Here is a tiny trained network, its code and every weight. The questions are about switching its units off for an input and a target symbol, where a switched-off unit gives its printed mean instead of its output.

import numpy as np


def w(rows, s, z=0):
    codes = np.array(rows[::2]) - 128.0
    scale = np.full(codes.shape[1], s)
    scale[-1] = z or s
    return codes * scale


def norm(h):
    return h / np.sqrt((h * h).mean(-1, keepdims=True) + 1e-5)


def f(y):
    return np.maximum(y, 0)


def softmax(a):
    e = np.exp(a - a.max(-1, keepdims=True))
    return e / e.sum(-1, keepdims=True)


def log_softmax(a):
    a = a - a.max(-1, keepdims=True)
    return a - np.log(np.exp(a).sum(-1, keepdims=True))


def net(x, mask):
    ids = ['ΘΞΣαβγδελτφω'.index(c) for c in x.split()]
    T = len(ids)
    res = E[ids] + P[:T]
    r = norm(res)
    for j in range(3):
        rows = slice(2 * j, 2 * j + 2)
        q, k, v = (r @ M[0][rows].T for M in (Q, K, V))
        z = softmax(np.where(np.tri(T) > 0, q @ k.T / 2**0.5, -1e9)) @ v
        o = O[0][rows]
        res = res + np.where(mask[j], z, o[:, -1]) @ o[:, :-1]
    y = f(norm(res) @ A[0][:, :-1].T + A[0][:, -1])
    res = res + np.where(mask[3:11], y, B[0][:, -1]) @ B[0][:, :-1]
    return log_softmax(norm(res)[-1] @ U[:, :-1].T + U[:, -1])


Q, K, V, O, A, B = {}, {}, {}, {}, {}, {}
E = w([
[147,43,198,141,2],'Θ',
[154,90,101,186,77],'Ξ',
[104,63,66,128,143],'Σ',
[124,86,206,219,81],'α',
[83,75,109,94,112],'β',
[91,115,133,103,57],'γ',
[177,139,77,77,104],'δ',
[68,178,144,176,124],'ε',
[79,132,90,132,86],'λ',
[113,39,120,124,135],'τ',
[174,150,125,210,52],'φ',
[150,97,186,170,102],'ω',
],0.0089)
P = w([
[194,162,213,35,205],'0',
[72,99,76,214,53],'1',
[80,89,53,227,69],'2',
[93,102,45,231,60],'3',
[101,103,24,222,71],'4',
[117,104,25,209,43],'5',
[108,103,29,223,34],'6',
[113,104,11,229,42],'7',
[114,125,17,217,44],'8',
[119,144,29,221,31],'9',
[126,123,7,204,31],'10',
[115,121,22,223,14],'11',
[105,110,38,244,3],'12',
],0.0024)
Q[0] = w([
[153,142,229,88,255],'H0',
[102,181,223,56,191],'H0',
[141,72,77,174,7],'H1',
[106,126,94,131,80],'H1',
[102,192,194,232,30],'H2',
[167,114,133,102,139],'H2',
],0.0093)
K[0] = w([
[63,100,79,254,77],'H0',
[110,116,72,202,52],'H0',
[192,222,151,47,164],'H1',
[179,138,140,116,179],'H1',
[42,245,226,227,183],'H2',
[115,106,115,97,126],'H2',
],0.0087)
V[0] = w([
[121,129,43,168,191],'H0',
[206,210,71,169,41],'H0',
[2,82,75,73,85],'H1',
[203,225,43,17,177],'H1',
[170,30,119,61,109],'H2',
[94,126,122,89,166],'H2',
],0.0063)
O[0] = w([
[164,76,166,54,66,18],'H0',
[98,129,42,73,90,155],'H0',
[42,132,182,107,119,197],'H1',
[119,135,147,254,57,252],'H1',
[86,10,64,185,77,120],'H2',
[110,154,100,89,118,45],'H2',
],0.0059,0.0032)
A[0] = w([
[114,113,163,204,168,94],'N0',
[166,230,167,110,88,157],'N1',
[138,124,112,91,192,87],'N2',
[64,139,143,183,90,125],'N3',
[170,255,149,129,110,180],'N4',
[98,103,187,116,175,9],'N5',
[126,84,117,160,120,130],'N6',
[205,115,80,111,139,253],'N7',
],0.0072,0.0027)
B[0] = w([
[219,226,128,77,164,183],'N0',
[63,11,91,211,160,173],'N1',
[89,123,145,134,68,139],'N2',
[157,220,122,83,116,254],'N3',
[91,3,33,177,127,183],'N4',
[56,132,180,30,224,138],'N5',
[169,89,162,110,156,193],'N6',
[159,222,206,68,133,178],'N7',
],0.0053,0.0055)
U = w([
[150,40,247,115,30,2],'Θ',
[179,145,79,230,36,119],'Ξ',
[234,164,65,159,196,84],'Σ',
[24,254,95,173,192,73],'α',
[101,78,96,67,99,131],'β',
[75,80,87,168,181,229],'γ',
[147,177,243,153,173,97],'δ',
[167,141,227,155,180,150],'ε',
[66,208,128,60,115,231],'λ',
[29,144,152,83,56,218],'τ',
[117,18,109,137,159,64],'φ',
[219,157,58,106,69,54],'ω',
],0.0079,0.0033)

Each question gives the input, a string of symbols that net reads in full, and the target symbol t.
The units are the heads (2 rows each of Q, K, V and O) and the neurons (one row each of A and B). Each row of codes is followed by its name. A weight is (code - 128) times the scale printed after its matrix; where a second scale follows, it is the last column's (O, A, B and U).
mask holds one flag per unit, heads first, then neurons. A switched-off unit (its flag False) gives its mean, the last column of its rows in O or B, instead of its output. The means were averaged over made-up inputs and are rounded, as every weight is.
A unit's drop is (log p(t) with every unit on - log p(t) with that unit switched off) / (log p(t) with every unit on - log p(t) with every unit switched off).
The circuit of an input: a set's keep is (log p(t) with only the set's units on - log p(t) with every unit switched off) / (log p(t) with every unit on - log p(t) with every unit switched off). Starting from all 11 units, units are removed one at a time, each time the one whose removal leaves the highest keep (on an exact tie, the one counted first), for as long as the keep stays at least 0.8.
units of the circuit, in order: the units of the circuit, biggest drop first
unit that matters most: the unit with the biggest drop
top k neurons: the k neurons with the biggest drops, biggest first
which heads matter: for each layer, one digit per head in row order, 1 if its drop is at least 0.15 and else 0, layers parted by /
input γ Θ λ Ξ, target α: which heads matter : 110
input λ Σ Σ β β ε ω ω γ α Σ ω, target γ: units of the circuit, in order : [H2; N1; N4]
input λ γ τ ω β δ α α ε, target γ: which heads matter : 001
input β γ γ γ λ ω, target ε: units of the circuit, in order : [H0]
input Ξ Σ Ξ, target ω: units of the circuit, in order : [H1; H0]
input λ γ γ β Θ, target τ: which heads matter : 010
input δ γ γ λ δ ω Ξ γ δ τ, target Ξ: which heads matter : 010
input δ Σ ω Σ, target Ξ: which heads matter : 010
input γ β ε Θ λ γ γ λ Θ φ, target γ: which heads matter : 011
input ε Σ Σ α, target γ: which heads matter : 011
input γ γ Σ Θ γ ε γ ω, target γ: top 2 neurons : [N4; N1]
input ε ε ω λ Ξ, target γ: units of the circuit, in order : [H2; N4; N1]
input Σ γ φ λ δ γ τ, target Θ: which heads matter : 100
input τ ω ω, target ε: units of the circuit, in order : [H0; H1]
input α Θ γ Σ λ λ Ξ γ Σ Θ α γ, target λ: top neuron : [N4]
input β ω ω, target δ: units of the circuit, in order : [H1; N0]
input τ γ Ξ, target ε: which heads matter : 110
input τ φ Σ β ω, target δ: units of the circuit, in order : [H0; H1]
input ω Θ λ φ δ γ ε τ γ, target γ: which heads matter : 001
input δ δ γ α β, target Ξ: which heads matter : 010
input α β α φ λ, target λ: top 2 neurons : [N7; N2]
input γ λ β ω ε α, target α: unit that matters most : H0
input Σ ω Θ τ ε φ γ τ Σ τ λ γ λ, target γ: top 2 neurons : [N1; N4]
